Here is a tiny trained network, its code and every weight. The questions are about switching its units off for an input and a target symbol, where a switched-off unit gives its printed mean instead of its output.

import numpy as np


def w(rows, s, z=0):
    codes = np.array(rows[::2]) - 128.0
    scale = np.full(codes.shape[1], s)
    scale[-1] = z or s
    return codes * scale


def f(y):
    return y / 2 * (1 + np.tanh(0.7978845608 * (y + 0.044715 * y**3)))


def softmax(a):
    e = np.exp(a - a.max(-1, keepdims=True))
    return e / e.sum(-1, keepdims=True)


def log_softmax(a):
    a = a - a.max(-1, keepdims=True)
    return a - np.log(np.exp(a).sum(-1, keepdims=True))


def net(x, mask):
    ids = ['αβδεθμξσφψω'.index(c) for c in x.split()]
    T = len(ids)
    res = E[ids] + P[:T]
    u = 0
    for l in range(3):
        r = res
        for j in range(3):
            rows = slice(3 * j, 3 * j + 3)
            q, k, v = (r @ M[l][rows].T for M in (Q, K, V))
            z = softmax(np.where(np.tri(T) > 0, q @ k.T / 3**0.5, -1e9)) @ v
            o = O[l][rows]
            res = res + np.where(mask[u + j], z, o[:, -1]) @ o[:, :-1]
        u += 3
        y = f(res @ A[l][:, :-1].T + A[l][:, -1])
        res = res + np.where(mask[u : u + 4], y, B[l][:, -1]) @ B[l][:, :-1]
        u += 4
    return log_softmax(res[-1] @ U[:, :-1].T + U[:, -1])


Q, K, V, O, A, B = {}, {}, {}, {}, {}, {}
E = w([
[220,117,156,149,102,175],'α',
[5,75,152,78,156,181],'β',
[183,57,174,117,216,171],'δ',
[173,137,23,207,187,174],'ε',
[108,164,130,188,170,216],'θ',
[68,177,111,191,76,140],'μ',
[158,124,26,60,41,144],'ξ',
[86,110,235,91,188,103],'σ',
[130,186,239,110,87,113],'φ',
[68,88,27,136,193,114],'ψ',
[124,78,111,48,165,176],'ω',
],0.016)
P = w([
[108,13,204,237,16,149],'0',
[68,186,202,187,87,132],'1',
[88,169,182,168,76,98],'2',
[101,153,166,163,58,78],'3',
[118,127,156,151,41,56],'4',
[131,110,151,145,32,37],'5',
[138,91,141,144,21,23],'6',
[103,253,157,139,88,59],'7',
],0.0054)
Q[0] = w([
[162,198,101,185,120,97],'0.h1',
[2,132,81,127,167,143],'0.h1',
[138,119,212,171,82,122],'0.h1',
[226,138,189,151,127,107],'0.h2',
[141,126,106,160,153,103],'0.h2',
[110,138,156,104,91,176],'0.h2',
[119,103,150,138,128,151],'0.h3',
[133,132,125,169,131,122],'0.h3',
[163,141,115,148,140,125],'0.h3',
],0.038)
K[0] = w([
[154,143,76,251,52,66],'0.h1',
[1,239,63,105,201,161],'0.h1',
[123,102,253,182,103,120],'0.h1',
[229,68,201,178,55,102],'0.h2',
[156,124,96,156,151,134],'0.h2',
[63,158,185,96,75,191],'0.h2',
[130,151,137,110,135,158],'0.h3',
[107,103,126,192,129,144],'0.h3',
[161,145,126,178,148,113],'0.h3',
],0.026)
V[0] = w([
[133,179,129,117,140,133],'0.h1',
[123,90,127,137,120,125],'0.h1',
[112,2,130,135,101,98],'0.h1',
[169,150,113,105,164,109],'0.h2',
[127,125,139,160,151,137],'0.h2',
[80,78,146,142,132,130],'0.h2',
[78,112,76,130,166,54],'0.h3',
[125,101,92,115,152,79],'0.h3',
[102,134,118,138,132,114],'0.h3',
],0.0085)
O[0] = w([
[143,72,117,122,111,116,74],'0.h1',
[111,185,142,129,150,141,172],'0.h1',
[99,229,161,128,175,163,241],'0.h1',
[140,81,163,156,86,118,47],'0.h2',
[132,165,121,143,134,123,173],'0.h2',
[105,196,117,118,196,109,250],'0.h2',
[148,2,112,131,90,101,163],'0.h3',
[115,50,122,130,100,128,133],'0.h3',
[147,103,120,130,122,118,146],'0.h3',
],0.0066,0.0025)
A[0] = w([
[193,113,154,135,209,115,15],'0.n1',
[160,152,141,150,74,116,190],'0.n2',
[140,221,168,142,117,129,165],'0.n3',
[4,131,196,174,89,153,252],'0.n4',
],0.012,0.0021)
B[0] = w([
[232,160,85,166,76,108,151],'0.n1',
[162,181,42,45,104,147,153],'0.n2',
[128,2,123,147,75,110,209],'0.n3',
[230,215,93,99,189,79,253],'0.n4',
],0.0091,0.0057)
Q[1] = w([
[146,44,154,71,136,149],'1.h1',
[135,65,89,173,214,128],'1.h1',
[204,171,219,181,242,184],'1.h1',
[43,196,126,205,24,176],'1.h2',
[50,82,254,105,129,79],'1.h2',
[132,151,218,157,143,41],'1.h2',
[127,92,109,27,208,137],'1.h3',
[150,109,68,91,112,133],'1.h3',
[55,116,184,114,249,154],'1.h3',
],0.014)
K[1] = w([
[114,80,176,105,121,188],'1.h1',
[77,56,68,123,160,109],'1.h1',
[221,115,90,128,251,156],'1.h1',
[155,189,154,178,26,83],'1.h2',
[153,92,165,92,124,7],'1.h2',
[177,160,119,60,163,67],'1.h2',
[23,111,152,105,126,117],'1.h3',
[140,126,88,91,133,143],'1.h3',
[32,87,169,192,93,99],'1.h3',
],0.016)
V[1] = w([
[115,142,128,182,95,44],'1.h1',
[154,58,160,1,196,190],'1.h1',
[123,126,107,154,104,72],'1.h1',
[90,186,150,174,102,63],'1.h2',
[99,172,76,117,124,196],'1.h2',
[106,136,111,155,108,70],'1.h2',
[122,130,144,100,114,108],'1.h3',
[154,104,150,181,74,104],'1.h3',
[134,124,135,122,114,123],'1.h3',
],0.0075)
O[1] = w([
[163,19,105,110,231,190,123],'1.h1',
[34,240,219,201,46,1,120],'1.h1',
[136,90,116,118,187,194,154],'1.h1',
[132,65,97,78,101,138,75],'1.h2',
[103,244,108,182,90,56,240],'1.h2',
[62,86,146,132,98,181,119],'1.h2',
[146,145,158,132,143,96,95],'1.h3',
[170,206,120,227,39,61,3],'1.h3',
[141,123,137,138,142,110,98],'1.h3',
],0.0032,0.0033)
A[1] = w([
[152,73,165,41,100,243,181],'1.n1',
[136,42,161,151,1,189,3],'1.n2',
[87,40,72,202,1,233,71],'1.n3',
[94,105,179,136,90,113,48],'1.n4',
],0.011,0.0036)
B[1] = w([
[143,254,161,138,143,112,180],'1.n1',
[15,166,20,196,117,221,156],'1.n2',
[172,143,156,6,191,41,252],'1.n3',
[25,16,96,65,207,160,95],'1.n4',
],0.0098,0.0033)
Q[2] = w([
[185,250,112,83,245,137],'2.h1',
[162,154,151,162,130,148],'2.h1',
[56,242,162,103,114,123],'2.h1',
[191,119,48,178,86,178],'2.h2',
[172,136,144,160,176,97],'2.h2',
[149,61,89,127,97,56],'2.h2',
[147,99,168,115,117,212],'2.h3',
[174,193,98,162,206,54],'2.h3',
[194,135,49,147,141,77],'2.h3',
],0.018)
K[2] = w([
[18,111,158,241,132,149],'2.h1',
[122,123,174,181,182,205],'2.h1',
[24,7,185,116,75,107],'2.h1',
[157,75,82,124,73,202],'2.h2',
[188,125,163,124,144,126],'2.h2',
[140,49,66,154,135,42],'2.h2',
[206,85,187,140,53,163],'2.h3',
[111,214,85,144,183,86],'2.h3',
[144,116,27,115,140,86],'2.h3',
],0.017)
V[2] = w([
[147,124,96,145,112,130],'2.h1',
[69,120,131,159,117,136],'2.h1',
[164,128,144,117,151,168],'2.h1',
[123,98,150,76,107,176],'2.h2',
[127,81,169,43,72,130],'2.h2',
[133,182,125,152,110,3],'2.h2',
[122,125,124,150,123,163],'2.h3',
[111,213,189,161,175,82],'2.h3',
[130,158,150,114,146,94],'2.h3',
],0.0066)
O[2] = w([
[122,176,126,85,123,114,135],'2.h1',
[149,143,128,135,185,181,88],'2.h1',
[146,122,130,137,84,78,143],'2.h1',
[132,156,192,123,161,77,63],'2.h2',
[148,127,220,142,212,84,44],'2.h2',
[161,83,35,148,165,200,221],'2.h2',
[149,120,124,115,163,89,84],'2.h3',
[30,133,255,27,120,247,254],'2.h3',
[78,138,169,112,88,202,204],'2.h3',
],0.0035,0.0062)
A[2] = w([
[34,158,54,64,182,51,2],'2.n1',
[47,83,109,226,86,115,6],'2.n2',
[108,145,136,254,251,224,120],'2.n3',
[205,6,158,30,99,247,53],'2.n4',
],0.0094,0.0041)
B[2] = w([
[112,101,118,165,87,61,253],'2.n1',
[147,152,95,122,11,116,130],'2.n2',
[156,216,149,184,122,9,199],'2.n3',
[98,152,131,123,114,31,158],'2.n4',
],0.012,0.0079)
U = w([
[118,174,60,125,148,182,75],'α',
[151,218,132,115,171,96,192],'β',
[194,116,229,157,40,105,98],'δ',
[146,100,153,79,229,89,89],'ε',
[173,185,182,216,133,142,75],'θ',
[114,101,77,86,203,136,164],'μ',
[105,142,122,123,61,145,235],'ξ',
[91,132,185,118,255,181,202],'σ',
[173,154,158,77,34,89,2],'φ',
[55,99,102,196,155,82,89],'ψ',
[40,186,208,97,150,112,108],'ω',
],0.008,0.0085)

Each question gives the input, a string of symbols that net reads in full, and the target symbol t.
The units are the heads (3 rows each of Q, K, V and O) and the neurons (one row each of A and B). Each row of codes is followed by its name. A weight is (code - 128) times the scale printed after its matrix; where a second scale follows, it is the last column's (O, A, B and U).
mask holds one flag per unit, layer by layer, with each layer's heads first. A switched-off unit (its flag False) gives its mean, the last column of its rows in O or B, instead of its output. The means were averaged over made-up inputs and are rounded, as every weight is.
A unit's drop is (log p(t) with every unit on - log p(t) with that unit switched off) / (log p(t) with every unit on - log p(t) with every unit switched off).
top k neurons: the k neurons with the biggest drops, biggest first
k most important neurons of layer l: the k neurons of layer l with the biggest drops, biggest first
which heads matter: for each layer, one digit per head in row order, 1 if its drop is at least 0.15 and else 0, layers parted by /
drop when u is switched off: that unit's drop, to one decimal
input α μ ε, target ε: top neuron => 1.n3
input ψ ψ ψ δ, target θ: top 4 neurons => 1.n3, 0.n1, 0.n2, 2.n1
input ξ α β, target β: which heads matter => 000 / 000 / 010
input ω β σ, target σ: 3 most important neurons of layer 2 => 2.n3, 2.n1, 2.n4
input ψ ω ω, target σ: which heads matter => 000 / 100 / 000
input β ξ ψ ε ψ, target ξ: which heads matter => 101 / 001 / 100
input θ ω θ θ ω, target ω: 2 most important neurons of layer 0 => 0.n4, 0.n3
input μ θ ω θ ω α, target ξ: which heads matter => 001 / 000 / 000
input ψ ξ ψ δ, target δ: which heads matter => 000 / 001 / 000
input ψ β ψ ε ψ ε ψ, target ω: 2 most important neurons of layer 1 => 1.n3, 1.n2
input ε ψ θ ε, target μ: top 4 neurons => 0.n4, 1.n3, 2.n3, 0.n3
input ψ ω ψ σ, target ε: top 2 neurons => 0.n3, 0.n4
input ξ μ δ θ ε φ β φ, target φ: top 2 neurons => 0.n4, 0.n3
input ε θ ω ψ ω ψ, target ξ: which heads matter => 101 / 000 / 100
input φ ε ψ β ψ ψ σ, target σ: which heads matter => 000 / 000 / 011
input ψ α ψ δ δ, target θ: most important neuron of layer 2 => 2.n1
input ψ ψ μ, target μ: which heads matter => 000 / 100 / 000
input β ε ω ψ ε φ ψ ξ, target ω: which heads matter => 010 / 100 / 001
input ψ ψ β ω φ ψ ψ ω, target ω: top 2 neurons => 0.n4, 2.n4
input δ ω θ ω α, target ξ: 3 most important neurons of layer 0 => 0.n3, 0.n2, 0.n4
input ψ ψ θ ω δ, target δ: 3 most important neurons of layer 0 => 0.n1, 0.n4, 0.n2
input ψ ψ ε ψ δ β ω ξ, target ω: top 3 neurons => 0.n4, 1.n1, 0.n3
input ε ξ ψ ψ ψ θ ω ε, target μ: top 2 neurons => 0.n4, 2.n3
input δ ψ μ σ, target ε: top neuron => 0.n4
input θ ψ ψ θ ψ β, target β: top 2 neurons => 0.n4, 1.n3
input ψ ψ ε ψ θ μ α ψ, target ψ: drop when 0.n4 is switched off => 0.0
input ξ β ω ψ ψ φ ψ, target ω: drop when 0.n2 is switched off => 0.1
input ψ ψ ω ψ ε ω, target σ: drop when 2.n3 is switched off => 0.3
input ψ ω ψ, target ψ: drop when 2.h3 is switched off => 0.2
